Here is a tiny trained network, its code and every weight. The questions are about switching its units off for an input and a class, where a switched-off unit gives its printed mean instead of its output.

import numpy as np


def w(rows, s, z=0):
    codes = np.array(rows[::2]) - 128.0
    scale = np.full(codes.shape[1], s)
    scale[-1] = z or s
    return codes * scale


def f(y):
    return y / 2 * (1 + np.tanh(0.7978845608 * (y + 0.044715 * y**3)))


def log_softmax(a):
    a = a - a.max(-1, keepdims=True)
    return a - np.log(np.exp(a).sum(-1, keepdims=True))


def net(x, mask):
    res = np.array(x, float).reshape(1, 5) / 4 @ E
    y = f(res @ A[0][:, :-1].T + A[0][:, -1])
    res = res + np.where(mask, y, B[0][:, -1]) @ B[0][:, :-1]
    return log_softmax(res[-1] @ U[:, :-1].T + U[:, -1])


A, B = {}, {}
E = w([
[46,148,127,110,56,59,48,195,78,179,173,223],'x0',
[123,184,121,112,242,171,94,152,98,96,157,82],'x1',
[125,67,153,80,101,34,84,190,186,171,157,87],'x2',
[78,129,104,132,163,114,100,48,89,159,221,195],'x3',
[173,125,123,11,165,190,145,196,98,75,166,211],'x4',
],0.011)
A[0] = w([
[138,116,131,77,172,121,122,168,140,124,142,39,96],'N1',
[128,179,126,111,174,248,133,165,82,113,123,179,63],'N2',
[125,141,125,108,134,137,124,154,109,129,150,177,151],'N3',
[95,139,128,155,109,61,96,134,111,139,156,162,108],'N4',
[138,119,127,173,86,119,158,144,159,125,47,54,94],'N5',
[136,138,124,152,125,188,145,114,127,105,86,98,1],'N6',
[118,150,124,180,159,132,119,71,106,129,154,116,135],'N7',
[104,163,119,228,131,128,122,55,108,134,113,88,70],'N8',
[147,103,124,116,128,180,161,36,129,120,142,191,116],'N9',
],0.018,0.0041)
B[0] = w([
[138,113,120,109,222,117,119,217,212,148,176,104,214],'N1',
[139,245,125,100,102,139,110,135,43,2,89,117,248],'N2',
[77,102,117,41,99,102,91,104,117,91,154,111,200],'N3',
[124,157,117,178,107,99,154,189,87,219,157,188,233],'N4',
[164,61,166,191,13,138,114,145,142,94,58,93,255],'N5',
[187,218,102,199,174,128,211,175,89,194,130,171,186],'N6',
[57,163,136,108,175,132,85,39,165,115,138,114,196],'N7',
[69,127,146,191,183,130,84,5,153,142,133,84,233],'N8',
[146,20,121,34,131,162,187,74,152,165,150,175,203],'N9',
],0.012,0.021)
U = w([
[179,50,192,201,35,111,120,167,181,163,57,77,99],'0',
[180,36,125,52,133,206,235,84,155,120,144,194,84],'1',
[53,121,166,193,170,132,78,46,166,189,135,90,164],'2',
[176,79,147,96,192,109,105,232,229,135,184,74,96],'3',
[124,161,113,50,115,140,98,157,65,46,155,161,114],'4',
[216,170,144,156,154,200,203,140,109,84,57,101,20],'5',
[40,107,134,145,39,20,47,180,85,254,205,222,253],'6',
],0.0072,0.0031)

Each question gives the input, the list of numbers given to net, and the class t.
The units are the neurons (one row each of A and B). Each row of codes is followed by its name. A weight is (code - 128) times the scale printed after its matrix; where a second scale follows, it is the last column's (A, B and U).
mask holds one flag per neuron, in row order. A switched-off neuron (its flag False) gives its mean, the last column of its row in B, instead of its output. The means were averaged over made-up inputs and are rounded, as every weight is.
A unit's drop is (log p(t) with every unit on - log p(t) with that unit switched off) / (log p(t) with every unit on - log p(t) with every unit switched off).
The circuit of an input: a set's keep is (log p(t) with only the set's units on - log p(t) with every unit switched off) / (log p(t) with every unit on - log p(t) with every unit switched off). Starting from all 9 units, units are removed one at a time, each time the one whose removal leaves the highest keep (on an exact tie, the one counted first), for as long as the keep stays at least 0.8.
circuit, biggest first: the units of the circuit, biggest drop first
k most important neurons: the k neurons with the biggest drops, biggest first
drop when u is switched off: that unit's drop, to one decimal
input [6,8,0,3,0], class 4: 2 most important neurons => (N2 N8)
input [-6,-2,-8,1,8], class 4: 3 most important neurons => (N2 N5 N9)
input [-3,7,2,-2,0], class 3: circuit, biggest first => (N1)
input [0,-2,7,0,1], class 3: 3 most important neurons => (N5 N1 N3)
input [3,2,4,-3,0], class 3: 2 most important neurons => (N1 N5)
input [-7,0,6,8,0], class 1: 3 most important neurons => (N9 N8 N4)
input [6,7,2,8,-8], class 2: 2 most important neurons => (N8 N7)
input [5,-8,0,-5,8], class 4: 4 most important neurons => (N4 N8 N3 N5)
input [1,6,2,1,0], class 3: 3 most important neurons => (N1 N2 N8)
input [6,5,5,-2,6], class 4: 2 most important neurons => (N2 N3)
input [-5,0,-5,3,2], class 1: 2 most important neurons => (N9 N5)
input [-7,-5,4,-5,6], class 0: drop when N3 is switched off => 0.1
input [3,1,4,8,8], class 4: drop when N2 is switched off => 1.7
input [-7,-1,-2,5,1], class 1: drop when N7 is switched off => 0.0
